Each row has a class, written as a number after it.
[ 102  -62 -150   46   29  -97   36 -154   38  152  -55   94  139    7
  123   21  -52  -41 -235   72   50  -20  -11   37  107 -246   30  131
  195  114 -177  -77   32  -70  217 -217  -74   78  113  141  -92]	5
[-121 -151  -43  133  -78 -103  -50  193    8    9  -78 -154  -54   30
 -137   44 -174  110 -103  131   44    6 -120   62  112  -46 -209 -160
 -156  -38   65  338 -244 -176  100  -28  112   19   32  283  -13]	0
[ 140   63  365  130  -46   -7   56  -97  371  167  452  163   84  100
 -244 -191  -22 -198  296   71  -26 -219  102  121  424  245  331  -29
  120 -302 -131  -30 -232 -215  105   19  176  177   57 -131 -294]	5
[-155  279 -178  202    8  -97   93   89  134 -260   70   46  -48  105
  658  313   60  215  109  -34  -99 -313  -11  -16  -40 -723  109 -140
  513  221  -46  138  372 -121  398 -239   67  -79  213   -4 -149]	8
[-108  117 -157  416   35 -143  -21 -369  167 -324  -41  278  269 -103
  321   81   82 -151 -321  101  -61  155  260   44   -5   49  220 -125
  274  176 -219 -378    2  377  109  -83 -243 -102 -309  -92 -272]	2
[ -47  -37 -154 -267   53   23  -12 -119 -183   38  -85    9  -29  117
 -161  -91 -115  -84  -45   65  -50  103  115   90  -95  120 -454   77
   91  278   16  166 -162  113   16  124 -111   17 -108  181  100]	7
[ -27   56  -98 -312 -155  -53    2  117    0  297  -22 -172 -146  290
 -220   45  -64  -26   69  152  145  174  140   65   69 -190 -131   81
 -130  341  -22  274 -176  -44  354   -8  -43   17   24  212 -120]	7
[  85 -253  -65 -131 -155  144   70  227   16 -154  -50   94 -127   -4
  -52  -30   23 -153   55 -141  171 -184  155   24  -43  187 -233  162
   68  -38   69 -121 -196   28  -98 -131 -204   38   -8  148 -184]	5
[ -49 -130   97  279  133  121  -83 -245  166 -234  262  222  243  182
 -196 -226   28 -224  368    4   28  -87   94  139  383  145  155   56
  -18  -65 -103  -35 -143  -73  115  132   -1  123 -127 -257 -135]	3
[  48 -204 -191 -187  -88  -28   21  172 -280 -194 -233   23 -188  182
 -148  -30  -46  124  430 -263 -237   83   13    2 -104 -246 -200  -61
  -75   80  110  202  -97  150 -261  272   29  -68  -27  194  141]	1
[  25   -9 -193 -164   38  -19   16  121  -81  182   11 -129  -47 -128
   24   41 -155   90   97  -40    4  -63 -196   48   27 -223 -208  228
    8  312   89  418    0 -154  172  -46  142 -125  152  116  181]	0
[  62  -53 -117  -36 -139 -150    8  288  -50   70 -184 -134 -193   -2
   36  207  -64  140   86  -61   -5 -122  -99   29  -39 -317 -114   12
  134   94   36  421  -76 -165   83  -67  165  -45  282  384   -4]	6
[-141   84 -228   37  -41 -197  -65   22   35 -194 -267  -67  222 -366
  386  463   57  167 -317  205  -10  172 -175 -112  -95 -396 -158  -56
  -39    9  -98  -76  -31  209  154 -120  -71  -63    3 -125  185]	1
[   8 -240  -76  123   41  161    0 -286 -180 -206   58  203  181   84
   57  -40   -6 -113  186 -255  -90 -112   76   59  173  -69   43   74
  174   32  -34 -162  -67   56 -192   96    3  -14 -156  -44  128]	2
[ 110  -79  143   51  -16 -105 -101  -79  100  382  169  -89  -90  115
 -216 -105 -169   51 -138  159  -10    3 -178   71  280 -130  121  -91
 -121  -89  -25  128  -85 -256  329 -108   92  105  248   81  -82]	7
[ 105 -116   24 -170   84  263   38  -40 -147   89  113 -130 -134   33
 -345 -280  -85 -118   65  -55 -124 -228 -162  114   88  255 -168   84
 -182  191   33   93  -92  -99 -323  244  234  -28  163   33  106]	3
[ -53  226   12 -211  118   92  -10 -167  -29 -178   97   74  113  -19
 -173  -70   12 -255  262  -45  -77  160   18    4  -13  -91 -155  133
  -61  330 -120 -139  140   91 -147  235 -114   49 -169 -254 -211]	7
[ -36 -168 -111 -276  -54  215  144  136 -211  -75  -35 -145   45  -45
 -300  281  -44 -151  146  145  265   89   45  -73  -14   35 -346  251
 -219  145   40    2   58  204 -204  210   -8  -71    8  133  -41]	2
[ -88  -65  -40  -35  -11   69  -16  209  -53   12  158 -126  -66   50
  -37  -86  -27 -168   21   34  212   21  143  139  140  102  113   97
  -56  302   48   34    4   -9    8    2   20  -17  124  163  -47]	1
[ -73 -109 -293 -242   10  -98  -41   87   44 -137 -234   30   52 -183
 -159  -43   75  -73 -209  191   60  413  108  -28 -220 -163 -147   28
 -250  183  -68 -198 -124  333   82 -162 -250  -56  -66 -176 -369]	5
[ -38 -217  -88   61  -94   14  -95  143 -229 -183 -280 -104  -25  -75
 -155   57   43  146   92   25  -25  -29   38  116  107   74 -199   76
    7   51  -40  182  -72 -141 -120  170   79   36   -2  327  -58]	8
[ -15   10 -111 -141  141   11  -73  -45  -27  388  112   12  -97  276
 -230 -350 -125 -116 -145   42   32  114   30  116   69 -192  176   -6
   44  315  -24   30  -35 -131  224 -174  -60  -10  215   20   16]	2
[-124  -50   43  158   50  145   60 -186 -115  313  208  -35 -234  143
 -178 -206   13 -245  123   83  -53 -137   -2   93  104  270  257  -34
 -142  163   29  142 -347 -130   -9  301  160  -58  126  368  368]	9
[ -37  153  228 -207   94  -40   10  240  -42  309  307 -316  -49 -318
 -273  137 -195 -227   92  177   90   94 -182   16  147  -13 -161  201
 -240  363   59  347  -38 -201  142  170  271  -78  110  128  357]	7
[ -23  211 -131  -37   17 -107  198  -29  143   51  248   33  -35 -180
  130   14   71 -296  -17   15   60  -58  249  -35   32 -204  165  118
  206  367   19  -95 -117   65  306 -183   81  -90    5  108  -27]	10
[ -30  -76 -134  -43  169   47   57 -155   34  195  275    1  -24  177
   40 -153 -166  -13 -256  122  -12 -227  -97  118  246  191    0   33
   68  302  -46  204  -37 -127  199  -72   86  -58  341   20   84]	10
[ -31   69 -170   67    9  -99    1   57   23  -14   51   23  -23   49
  -30  -26   24  -22  140  -32   -9  -38  162   40  146 -121  133  -18
  171  109   34  146  -89   -6  174    4  146  -81   45   92   70]	6
[ 108  -55   20   82 -124  129  -34   21 -129 -396  -49   82   33  -57
  -81   85    0   44  405  -88 -147 -219  -27   41   59    5 -306  140
   66 -128    7  141 -143  -93 -219  296   60  -50 -296  124  -44]	8
[  33 -119   38 -163  -65 -192 -113 -156   -8  387  -75  -81 -202  -18
  -68   10 -129  -85 -242  -14   33  167   14   72   47  -67  -11   53
  -77  233  -13  184 -222 -151  331  -98  -57   81   -4  244  165]	10
[ -50  -61 -241 -113  -48  137  212    9 -133  116   76  -46 -101  180
  114  -21   34  -30   47  -50   33 -178  -44    9 -135  -23  -94  108
  -26  256   39   80  -43   68 -170   10   54 -126  166  258  -19]	3
[   4  -48  207   23 -140 -115  -34 -296   78  -82   -8   21 -100 -129
  283   90 -105   15 -317 -142 -123   -2   69   -2   33  -58  -52 -169
  218  -69   37   60  -20  -51  162 -129  -68  -14 -221  119   52]	1
[  44 -136  -69 -189   34  151  131 -133  -56  -65  262   79 -134  410
 -235 -168  -81  -60  431 -234 -175 -348   61   49  244  188 -155   10
  -93  387   10  533 -169 -192 -122  330  377 -182   84  144  341]	6
[ -37  226   16 -267   98  -92  -63  -95   74  202  254  -49  144  -52
 -101  -69   14 -348   90  -24  210  246  140   19   68  -32   59  151
   12  337  -97   13  205  100  215  -56   33  -68  -42 -186  103]	4
[ -50 -142 -219 -317   14   86  142 -110  -59 -177   84  132  -48 -175
  212   64  168 -111 -167   43  -10   56   17 -214 -184   55  -99   67
 -334   44   -3 -307  -38  272    5  -19 -178 -135  -24 -193   16]	6
[ -23  170 -121  -72   83 -174  102 -174   35  -90  156    2   11  -82
   14   69  -19 -133  228  128 -159  -59  130  -24  154 -195   -1   91
  137  302 -116  189  -54  -40  177  124  202  -18  164   93  -13]	3
[  39 -228   -6 -230   -4  -46 -117   44 -134  274  -50  -87 -106  112
 -299  -98 -141  -43   58  -73  105  205  -42  102  107  -81 -125  101
 -214  218   46  278  -19 -133  152   70   23   33   26  254  238]	1
[ -26  218  -61 -203  149  -83   64 -416  205  123  318  167  103  -15
   35 -203   79 -350  -50  202   33  247  139  -85  -53 -342  -86  172
   56  175 -109 -274  222  251  514 -186 -302  -47  -43 -295 -299]	8
[  35 -321  -15 -114  -81  -55 -114   41  -39 -180   25   13   14  -43
  -62   24 -158   38  -34   56   47   21 -126   83  120   15 -277  -35
  -38 -158   25  146 -100   60   46  -73  -92   21  -14  -28  -41]	4
[ 123   48  -10 -304  -67  101 -151   91  -52 -374 -120   34  286 -545
 -181   64    4 -141   27   66   73  130   62  180  -39  192 -472  318
   87 -177  -61 -330   14  205 -220  118 -196   94 -444  -58 -429]	4
[  94  -43   52  -42  -94    4  111  235   65   -3    8    4  -97    6
 -179   57  -97  -67  402 -193   52  -74   46   57  123  -77  -24  133
  -33   58  107   38  -94  -20 -209  133   33  168   87  114 -198]	8
[ -62  383   91  160   23 -265  117  -33   95  -17  204  -93   14  -43
  362  274  134   51  157  184 -101  -34   -3  -55   52 -365   61  -30
   74  193  -90  118  418  -43  333  130  213   -3  117  254  -61]	9
[ 114  -77  -50 -183  -49  -60  -11   38  -30  -94  186  -69   92  123
 -290  -75 -110 -133  358   77   33  -51   -1  183  196   56 -265  159
   70   27 -114  251   45   74  -82  161  175   35   27   40 -347]	3
[ -64  248   89  197   96  105   61 -137   66  -25  128  -71  151  112
  -56   17   77 -185  209   77   31 -143  158   41  137  137  259   87
   42  239  -95  -18  -14   -2 -133  164  180   42 -113 -156   43]	6
[ -71  472  -32   14   87   -9   96  298  362 -164  166  146   65  -99
  234  -11  -98  -54  -66 -308  -33 -178  205  112  243  -64  207  -11
  507  119   90 -174  100  -74  190 -136 -113   -7   -5  -89 -343]	1
[ -73  215   64    5  -89 -100  108   16   33  163  120  -62  -31   91
   18   93   34  -50  252   57    1  -25   75   13   67    8  102   27
   30  225  -20  128  -72  -26   -6   82   33   50   83  217  -67]	9
[  71  287  -55  -60   70   63   -3  246   27   -8   33  -30   49 -158
  134  -35  -74  178 -227  -43  -53   21 -173  -33 -127 -173   21  -82
   46   17  124 -113  283   29 -128 -140   15 -144   55 -136  -64]	3
[ -20  274  -31 -241  192  -19   73 -215   94  -58  100  -63  252 -272
  376  292  -17  -31 -244  -72   37 -133 -102 -125  -72  233 -224  254
  141  384  -53   22  188  106  107 -127 -102 -125   50 -351  204]	3
[  42  -18  -20 -159  -15   25   28  255   -2 -169   15   25   20 -106
  -92   39  -88  -53 -227   98  109  122   63   -8   32   -5 -236  -55
   48  -69   62  -56   37  117   30  -25 -101  -34   26   96 -188]	6
[ -85  -97  -92    8  138 -304 -160 -380  280  135  217  124   90   77
  152  -44 -176 -164 -569   -4  146  108  245   98  130  161  -60  -74
  253  258 -193  134 -138 -131  899 -376 -136 -159 -284  -14   60]	3
[ -49 -125 -106   50  -71  147  157  299   86 -295  215   39   28 -238
  -73  -31  -74  -99  170  210   66  -37  -61   48  177 -330  -57   38
   10  -39   28 -179  -82   84  -16 -102  -87    2  103 -138 -535]	6
[  48 -144  -85   29   82  -17  -86 -144  -56   18  110   98 -126  264
 -208 -249 -102  -20  151  -22 -125  -53   15   95  144   20   76 -115
   52   55  -40  161 -166  -99   73  123   68  -35  177   54   55]	9
[-137   47 -221    3 -101   60  105   62 -115 -235 -189  -70   65    4
 -166  115  165 -111  425    5   66  250  237  -38 -116 -279  111  123
 -252  395    6  -54 -177  259 -311  230   70  -83 -318    8   53]	3
[ -50   16 -111  115  -62  151  131  108 -190   21    4  -13   -1  100
   61   49   77  -70  293 -223   63 -143   39   56   96   53  -58  175
   18  295   54  117   49  -47 -339  258  173  -16   83  371   54]	4
[ -74  267 -129 -175    8 -180  -64 -321  169  122  159   34  248  -34
  357  181   39 -238 -190   70  301  246  252   18 -145  -90   74  185
  217  184 -207 -239  256  244  526 -294 -295  -65 -395 -194 -232]	9
[-135   72 -149  149  160   59    5 -353   19   84   89  198   45  257
   50 -128  161 -242 -289  119   50  -14  218   23  -45   49  231    7
  219   82 -102 -294   86  135  348 -114 -247  -98  -45  161  -92]	7
[ 109   68 -137 -212   62    9  -21   94  123  114   98  119  114   45
 -388 -233 -106 -123  205   55   83  233  110   20  180 -380   64  104
   20  250   29   81 -134   22  206 -158    4  -38   -1 -274   50]	3
[ 100   51  -54  -45   17  167  174  -56    1  222  218  -16 -114  112
  135  -53   18   11 -218   29    7 -229  -86  -50  -36  122  192  -40
   30  -20   44  -49  -34   42   55  -38   94 -202  233   47   96]	4
[  -7 -313   67  -65    6   44  106  243  -12  234  106  -95 -137  426
 -353 -155 -132   20  -49   53  125   13  -72   76  182  -67 -102  -62
 -199   20   25  106  -17 -140  -24  -26   36  113  331  183 -230]	10
[  45 -126 -143  109  111  104   96  -53  -54  310   73   70 -103  105
  -73 -246  -11   93 -213   50  -36  -25 -100  -19   67  -39  195   -6
  -86   32  103  -42  -56  -60  -69  -43   62  -69  386  100   55]	6
[ 115 -252   18 -104  -65  100   -3  172  111 -306   55   92  140  -76
 -223  -91 -112   65  192   40   18  -25  -72   68  194  -75 -254   40
  -81 -216   -2  -26  -51    4  -67  -66  -62   72  -77 -252 -327]	5
[  -1   70  -24  287  193  -33  104  -69  315  142  354  270  121  278
  236  -15 -291   94  -73   73 -118 -290 -282   79  421 -647   67 -160
  400  -90 -170  -25  284 -351  475 -230  -16  156  481  -80 -335]	2
[  48 -224   13 -305   29  115   22 -167  -97  100  333   58   -7  118
 -275 -225  -12 -195   30   13  117  143  -15   15   35  207 -175  139
 -258   47   37  -12  -43  101  -59   95  -17  -93  -78 -107 -147]	9
[  88 -175   57  246   -4  175  110 -136    5 -214   78  169   66  165
  153   20  -25  -49  120 -171    5 -237   26    1   15  -34  117   -6
  200    0  -40 -155  -71   34 -191  -22  -78  -12  -22  -88   -4]	8
[ 144 -163  -45  -78 -119  113  -53  -62 -172  -67  -98  255 -202  330
 -144 -250  108  -72   58 -116 -148   16  138    7 -207  122   83 -200
   15 -341   62 -259 -166  263 -254   96 -200  -16 -108  143 -111]	9
[  22  -41   81 -161  -78   10  -16  -79  -45  275  126 -105 -163  146
  -31  -60  -54  -57  100    6   20 -141  -68  127   69   -5  -73   76
   83  175  -49  174   75 -124   61  -23   35   96  162   96  -56]	8
[ -60  260  100    8   27  170  212   89 -178   35  187 -119   -3    4
  -24  129  167 -123  386   66  -17  -60  -13 -135   38 -212  125  138
 -117  297   31  -33  272   10 -269  284  192  -57  218  128   83]	8
[ 203 -185   71 -239  -88    1  -53   22 -122   -1   24   90  -46 -106
 -190  -74  -80   23  175   20  -81   33  -75   13  116    3 -125   85
   56 -340   30   32    7   18  -87   69  -24   81   36  -20  -10]	1
[-104  -93  100  -98 -167  200  393 -138  -28 -328  374   85  -30  -71
  357  282  170 -363  382 -363  101 -167   58 -185   16  239   71   90
 -232  133   51 -208   12  315 -313  305  -38 -116 -203   -5   26]	6
[ 116 -156    3 -276   81   68  -34 -150  -42  474  123  -87  -74  102
 -376 -110 -187 -115 -167  276  110  -76 -226   93  158   65 -363  251
  -84  137  -48  332 -108 -220  326  -32   12   53  275  174   19]	4
[  31 -167  -74  -18   91  280  137  -90 -147  -55  293   76   92  202
 -112 -264   37 -219   28 -239  156  -47   81  -65 -122  412  215    3
 -265  139   72 -411  -79  222 -498   27  -16 -157 -241 -246   95]	5
[  66   11  -41   38  143 -112   -7  -75  -79  270   54   -9  -15  302
  -58 -113 -172  119  -93    2 -130 -160   62  154  215   38  -40  -56
  388  215  -19  325   75 -163  167    0  197   24  251  277  181]	5
[ 142 -146   78  242  -64  107   28  190 -251   86  -37 -102 -118  208
 -188 -183   56  112  331  -22  -81  -96 -175   76   -3  156  199  -53
 -179 -115   -6   23  112   -2 -564  278  201   45  275  217  -90]	4
[-169  -40   82  173   94   36  -10 -337  -42  127   30  -28   41  336
 -199 -105   -6 -233  115   48   29   -7  198   59  192   12  135  -11
   20  238  -91  186 -137 -154  143  124   77   67  -53  227  232]	0
[  11 -104 -181   53   32  -41   89 -116  -42  384  121  -59  -36  203
  -67  -75 -127  -18  -57  207   80   52  -72   56  105 -248   34   53
   29  306  -32  262  -81  -10  361 -109   54  -90  255  211  119]	7
[  60 -277  -54  -56  -49  -44    9  -11  -15 -177   16   59  -87   74
 -142    0  -71   -2  256 -159 -111 -115  -10   15  162  -66  -80  -10
  -85   -2   39  232 -144  -33  -76  101  162  -18   74   53   47]	1
[  26 -146  -45  236   36  293  226   66 -125 -187  -42  150   28  349
 -134 -153   53   -9  435 -172 -158 -322  -85   74   75  116 -165   75
   25 -127   46   56  -18   44 -488  359   72   69  118  226 -169]	10
[-131 -103    9   46   93   48  131   48 -107  195  129 -122 -217  360
 -174  -78  -88  -11   28  -29  -12 -135   -1   17  122  121   63 -152
 -178  257   59  323  -30 -203 -129  240  315  -70  273  379  380]	9
[ -33  124 -392 -316  -53 -216 -126  258   46  237  -65 -216   90 -224
  -65  106 -162   75 -310  276  240  377   74   45  -52 -228  -54   71
   -4  337  -65  148 -122  139  462 -347  -20 -243  -62 -184  -29]	2
[  38 -263 -232 -161    8  -14  173   31  -68  -31  -16   99   17  257
   61   99 -126   34  -22 -190   91   49  -43  -65  -95 -269 -245   -2
  -15  152   57  -44  -20  203  -75  -73 -128  -35   42   27   49]	5
[  66  119  -60   83  109 -113  -19 -195   31   10  163   43   90   41
   23  -94  158  116  299   82 -294  -61 -165   18  159 -434  265  -38
  113  -33 -162 -104  267   54   25   58  230   -6  393 -324 -175]	2
[  70 -159  -17 -271    8  111   69  126 -155  -45  129   25  -85 -110
 -252  -80    9  -40  131  129  -56   12 -166 -139  -74   69 -297    5
 -271 -219  122  105  -82   63  -97  116  101  -88   99  -37   41]	0
[ -55  183  -51   97  113   67   11 -156   13  110  173  -26   81  -12
  -50  -97   72 -242  -15   65   93    5  173  -53   74  166  288   95
  -31  222   15    6 -100   27   41   19  133 -151  -32  -70  230]	5
[   0 -183  -18  344   72  189  115 -124  -52  -31  104   28  101  171
   44  -66   31  -80   87 -203   57 -321 -120   44  178  252   40  137
 -145  229   -4   75  -92 -160 -354  165  212   -2  185  168  134]	2
[-145  217 -273  115   22  -41  -99 -147   88  171 -142  -62  162  310
  344  204 -180   53 -362 -120  237 -131  184  179   18  -87  -43  -25
  514  368 -165  200   72 -191  466 -276  -77  -73 -153  266   74]	10
